Below are the code and all the weights of a small trained network. Each question names an input and a target symbol and asks about switching units off, where a switched-off unit gives its printed mean instead of its output.

import numpy as np


def w(rows, s, z=0):
    codes = np.array(rows[::2]) - 128.0
    scale = np.full(codes.shape[1], s)
    scale[-1] = z or s
    return codes * scale


def f(y):
    return np.maximum(y, 0)


def softmax(a):
    e = np.exp(a - a.max(-1, keepdims=True))
    return e / e.sum(-1, keepdims=True)


def log_softmax(a):
    a = a - a.max(-1, keepdims=True)
    return a - np.log(np.exp(a).sum(-1, keepdims=True))


def net(x, mask):
    ids = ['αβγηθλμσψω'.index(c) for c in x.split()]
    T = len(ids)
    res = E[ids] + P[:T]
    r = res
    for j in range(2):
        rows = slice(2 * j, 2 * j + 2)
        q, k, v = (r @ M[0][rows].T for M in (Q, K, V))
        z = softmax(np.where(np.tri(T) > 0, q @ k.T / 2**0.5, -1e9)) @ v
        o = O[0][rows]
        res = res + np.where(mask[j], z, o[:, -1]) @ o[:, :-1]
    y = f(res @ A[0][:, :-1].T + A[0][:, -1])
    res = res + np.where(mask[2:6], y, B[0][:, -1]) @ B[0][:, :-1]
    return log_softmax(res[-1] @ U[:, :-1].T + U[:, -1])


Q, K, V, O, A, B = {}, {}, {}, {}, {}, {}
E = w([
[173,134,99,213,140],'α',
[196,154,105,132,202],'β',
[100,65,131,48,114],'γ',
[105,110,138,91,104],'η',
[180,118,93,151,75],'θ',
[81,105,173,153,116],'λ',
[97,196,210,116,133],'μ',
[113,139,79,75,85],'σ',
[83,127,65,179,161],'ψ',
[123,100,166,36,253],'ω',
],0.019)
P = w([
[236,247,187,129,119],'0',
[100,109,138,135,135],'1',
[103,224,97,66,171],'2',
[166,85,170,201,108],'3',
[28,201,74,11,188],'4',
[140,39,179,183,134],'5',
[30,196,60,2,182],'6',
[113,35,192,163,129],'7',
[122,242,115,77,136],'8',
[102,15,193,136,136],'9',
[106,231,101,72,140],'10',
[120,45,196,164,110],'11',
],0.0083)
Q[0] = w([
[181,112,146,126,131],'head 0',
[3,92,110,106,151],'head 0',
[172,115,173,144,114],'head 1',
[131,146,164,118,112],'head 1',
],0.013)
K[0] = w([
[203,143,98,189,101],'head 0',
[43,136,44,5,118],'head 0',
[111,134,254,154,170],'head 1',
[197,37,144,206,125],'head 1',
],0.0077)
V[0] = w([
[229,19,187,147,114],'head 0',
[60,164,218,158,150],'head 0',
[57,254,130,136,150],'head 1',
[118,167,14,95,141],'head 1',
],0.0074)
O[0] = w([
[93,91,147,56,134,3],'head 0',
[163,159,110,151,115,111],'head 0',
[56,192,201,146,91,182],'head 1',
[254,190,147,191,73,157],'head 1',
],0.0097,0.0025)
A[0] = w([
[29,130,196,142,72,130],'neuron 0',
[172,165,92,108,46,2],'neuron 1',
[101,30,92,132,23,236],'neuron 2',
[108,88,57,130,1,108],'neuron 3',
],0.009,0.0031)
B[0] = w([
[147,89,142,80,140,216],'neuron 0',
[245,14,168,140,69,163],'neuron 1',
[201,123,102,112,122,253],'neuron 2',
[56,115,197,197,209,192],'neuron 3',
],0.011,0.0053)
U = w([
[81,112,106,165,126,153],'α',
[105,162,172,94,126,105],'β',
[152,7,122,151,202,140],'γ',
[132,123,94,53,107,180],'η',
[99,125,126,95,90,166],'θ',
[139,122,165,114,74,71],'λ',
[40,70,219,168,151,203],'μ',
[181,136,137,105,175,8],'σ',
[106,102,128,180,179,224],'ψ',
[146,123,152,91,204,1],'ω',
],0.013,0.0062)

Each question gives the input, a string of symbols that net reads in full, and the target symbol t.
The units are the heads (2 rows each of Q, K, V and O) and the neurons (one row each of A and B). Each row of codes is followed by its name. A weight is (code - 128) times the scale printed after its matrix; where a second scale follows, it is the last column's (O, A, B and U).
mask holds one flag per unit, heads first, then neurons. A switched-off unit (its flag False) gives its mean, the last column of its rows in O or B, instead of its output. The means were averaged over made-up inputs and are rounded, as every weight is.
A unit's drop is (log p(t) with every unit on - log p(t) with that unit switched off) / (log p(t) with every unit on - log p(t) with every unit switched off).
most important unit: the unit with the biggest drop
k most important neurons: the k neurons with the biggest drops, biggest first
which heads matter: for each layer, one digit per head in row order, 1 if its drop is at least 0.15 and else 0, layers parted by /
drop when u is switched off: that unit's drop, to one decimal
input η γ μ α μ ω, target μ: which heads matter -> 01
input μ μ α σ, target μ: which heads matter -> 01
input γ α σ α ψ η γ λ γ σ γ η, target γ: which heads matter -> 01
input α γ μ α α γ ψ β α γ θ, target γ: most important unit -> neuron 1
input λ γ α ψ λ α λ μ α γ β σ, target γ: which heads matter -> 00
input α μ α γ α μ σ, target λ: which heads matter -> 01
input θ γ γ η, target γ: 2 most important neurons -> (neuron 2; neuron 3)
input ω γ μ θ, target μ: 2 most important neurons -> (neuron 3; neuron 1)
input γ ω σ σ, target γ: 3 most important neurons -> (neuron 1; neuron 3; neuron 2)
input γ γ γ γ σ, target λ: drop when neuron 3 is switched off -> -0.1
input α μ ω α, target μ: drop when neuron 0 is switched off -> 0.0
input λ γ α η γ μ μ α, target μ: drop when neuron 1 is switched off -> 0.1
input γ λ η ψ γ ω γ ω γ λ, target γ: drop when head 1 is switched off -> 0.3
input α α μ γ μ θ, target μ: most important unit -> head 1
